Below are the code and all the weights of a small trained network. Each question names an input and a target symbol and asks about switching units off, where a switched-off unit gives its printed mean instead of its output.

import numpy as np


def w(rows, s, z=0):
    codes = np.array(rows[::2]) - 128.0
    scale = np.full(codes.shape[1], s)
    scale[-1] = z or s
    return codes * scale


def f(y):
    return y / 2 * (1 + np.tanh(0.7978845608 * (y + 0.044715 * y**3)))


def softmax(a):
    e = np.exp(a - a.max(-1, keepdims=True))
    return e / e.sum(-1, keepdims=True)


def log_softmax(a):
    a = a - a.max(-1, keepdims=True)
    return a - np.log(np.exp(a).sum(-1, keepdims=True))


def net(x, mask):
    ids = ['αβγδεζηθλμξπστψω'.index(c) for c in x.split()]
    T = len(ids)
    res = E[ids] + P[:T]
    q, k, v = (res @ M[0].T for M in (Q, K, V))
    z = softmax(np.where(np.tri(T) > 0, q @ k.T / 2**0.5, -1e9)) @ v
    res = res + np.where(mask[0], z, O[0][:, -1]) @ O[0][:, :-1]
    y = f(res @ A[0][:, :-1].T + A[0][:, -1])
    res = res + np.where(mask[1:9], y, B[0][:, -1]) @ B[0][:, :-1]
    return log_softmax(res[-1] @ U[:, :-1].T + U[:, -1])


Q, K, V, O, A, B = {}, {}, {}, {}, {}, {}
E = w([
[130,125,69,123,116,66],'α',
[55,163,175,151,166,136],'β',
[87,65,112,147,148,146],'γ',
[128,134,150,119,36,189],'δ',
[133,68,146,188,136,59],'ε',
[137,217,92,126,113,120],'ζ',
[184,128,30,67,184,201],'η',
[234,111,135,142,206,137],'θ',
[183,105,253,85,192,148],'λ',
[89,78,172,119,79,90],'μ',
[140,62,132,168,189,56],'ξ',
[158,73,178,226,120,175],'π',
[154,230,112,148,152,152],'σ',
[136,134,95,155,131,52],'τ',
[91,136,76,168,209,141],'ψ',
[58,147,142,37,206,82],'ω',
],0.025)
P = w([
[254,98,75,140,105,67],'0',
[210,100,147,206,80,110],'1',
[177,128,162,201,85,137],'2',
[147,133,163,199,101,143],'3',
[127,137,155,188,97,147],'4',
[114,136,137,187,110,143],'5',
[102,135,131,179,109,142],'6',
[101,137,118,169,105,148],'7',
[100,138,113,167,103,159],'8',
[92,146,103,160,100,160],'9',
[88,148,88,160,101,159],'10',
[79,151,85,150,93,158],'11',
],0.0094)
Q[0] = w([
[147,22,205,198,71,35],'H1',
[73,182,165,254,58,114],'H1',
],0.0046)
K[0] = w([
[135,95,110,101,20,79],'H1',
[94,93,42,148,3,105],'H1',
],0.0067)
V[0] = w([
[83,11,2,249,162,163],'H1',
[114,253,161,70,59,109],'H1',
],0.0049)
O[0] = w([
[255,177,81,176,87,141,63],'H1',
[239,155,150,122,104,162,3],'H1',
],0.0094,0.0023)
A[0] = w([
[85,228,116,135,92,72,124],'N1',
[42,161,85,206,208,158,128],'N2',
[88,66,154,74,88,130,72],'N3',
[37,152,173,122,142,161,1],'N4',
[108,66,133,114,97,23,140],'N5',
[96,79,98,189,145,81,29],'N6',
[255,142,231,140,69,74,161],'N7',
[150,35,141,96,143,187,67],'N8',
],0.0097,0.0052)
B[0] = w([
[156,48,253,99,188,191,169],'N1',
[216,98,71,103,101,23,216],'N2',
[76,122,58,170,57,160,202],'N3',
[57,141,89,225,105,128,184],'N4',
[170,88,98,78,192,155,227],'N5',
[91,187,198,135,159,254,180],'N6',
[225,156,146,63,84,78,254],'N7',
[151,176,112,143,117,218,207],'N8',
],0.0096,0.0074)
U = w([
[155,28,136,94,86,87,5],'α',
[104,124,200,182,111,24,170],'β',
[150,102,114,158,132,77,82],'γ',
[199,96,175,71,202,130,184],'δ',
[132,180,119,119,74,118,202],'ε',
[97,124,186,185,158,150,189],'ζ',
[130,116,133,131,124,124,23],'η',
[126,116,130,128,127,113,79],'θ',
[91,92,95,249,145,197,210],'λ',
[165,104,208,186,155,162,177],'μ',
[126,111,130,137,125,119,77],'ξ',
[148,153,79,92,144,184,3],'π',
[79,121,142,87,163,76,130],'σ',
[120,93,114,137,111,115,233],'τ',
[136,118,134,128,134,126,23],'ψ',
[134,119,139,134,129,118,25],'ω',
],0.014,0.0048)

Each question gives the input, a string of symbols that net reads in full, and the target symbol t.
The units are the heads (2 rows each of Q, K, V and O) and the neurons (one row each of A and B). Each row of codes is followed by its name. A weight is (code - 128) times the scale printed after its matrix; where a second scale follows, it is the last column's (O, A, B and U).
mask holds one flag per unit, heads first, then neurons. A switched-off unit (its flag False) gives its mean, the last column of its rows in O or B, instead of its output. The means were averaged over made-up inputs and are rounded, as every weight is.
A unit's drop is (log p(t) with every unit on - log p(t) with that unit switched off) / (log p(t) with every unit on - log p(t) with every unit switched off).
The circuit of an input: a set's keep is (log p(t) with only the set's units on - log p(t) with every unit switched off) / (log p(t) with every unit on - log p(t) with every unit switched off). Starting from all 9 units, units are removed one at a time, each time the one whose removal leaves the highest keep (on an exact tie, the one counted first), for as long as the keep stays at least 0.8.
units of the circuit, in order: the units of the circuit, biggest drop first
top k neurons: the k neurons with the biggest drops, biggest first
drop when u is switched off: that unit's drop, to one decimal
input β λ ε, target δ: units of the circuit, in order -> [N5 N3]
input ψ β λ μ σ α λ μ λ η ζ π, target μ: top 2 neurons -> [N3 N4]
input λ β λ δ λ λ, target λ: units of the circuit, in order -> [H1 N4 N3]
input λ λ γ ω σ, target δ: units of the circuit, in order -> [N1 N2]
input λ σ μ ε ζ δ μ μ β μ λ, target μ: top 3 neurons -> [N8 N2 N7]
input ζ λ λ λ α ξ λ τ, target δ: units of the circuit, in order -> [N1 N5]
input β λ α α ψ π π ε μ ψ λ, target μ: units of the circuit, in order -> [N2 N5]
input γ λ ψ μ γ μ μ θ ε λ ψ σ, target δ: units of the circuit, in order -> [N1]
input γ ω γ λ λ ω α ζ ψ π, target μ: units of the circuit, in order -> [H1 N7]
input θ α μ δ ζ λ λ α γ η τ, target δ: units of the circuit, in order -> [N1 N3]
input ω β ψ δ μ α α μ ξ, target δ: top 3 neurons -> [N5 N3 N4]
input α α β, target β: top 4 neurons -> [N2 N5 N8 N6]
input β λ ε λ λ, target ζ: drop when H1 is switched off -> 1.7
input β λ λ ω ε ξ ε, target μ: units of the circuit, in order -> [N6]
input β λ λ λ θ λ μ α, target δ: drop when N8 is switched off -> 0.0
input η θ λ σ λ α, target δ: drop when N3 is switched off -> 0.2
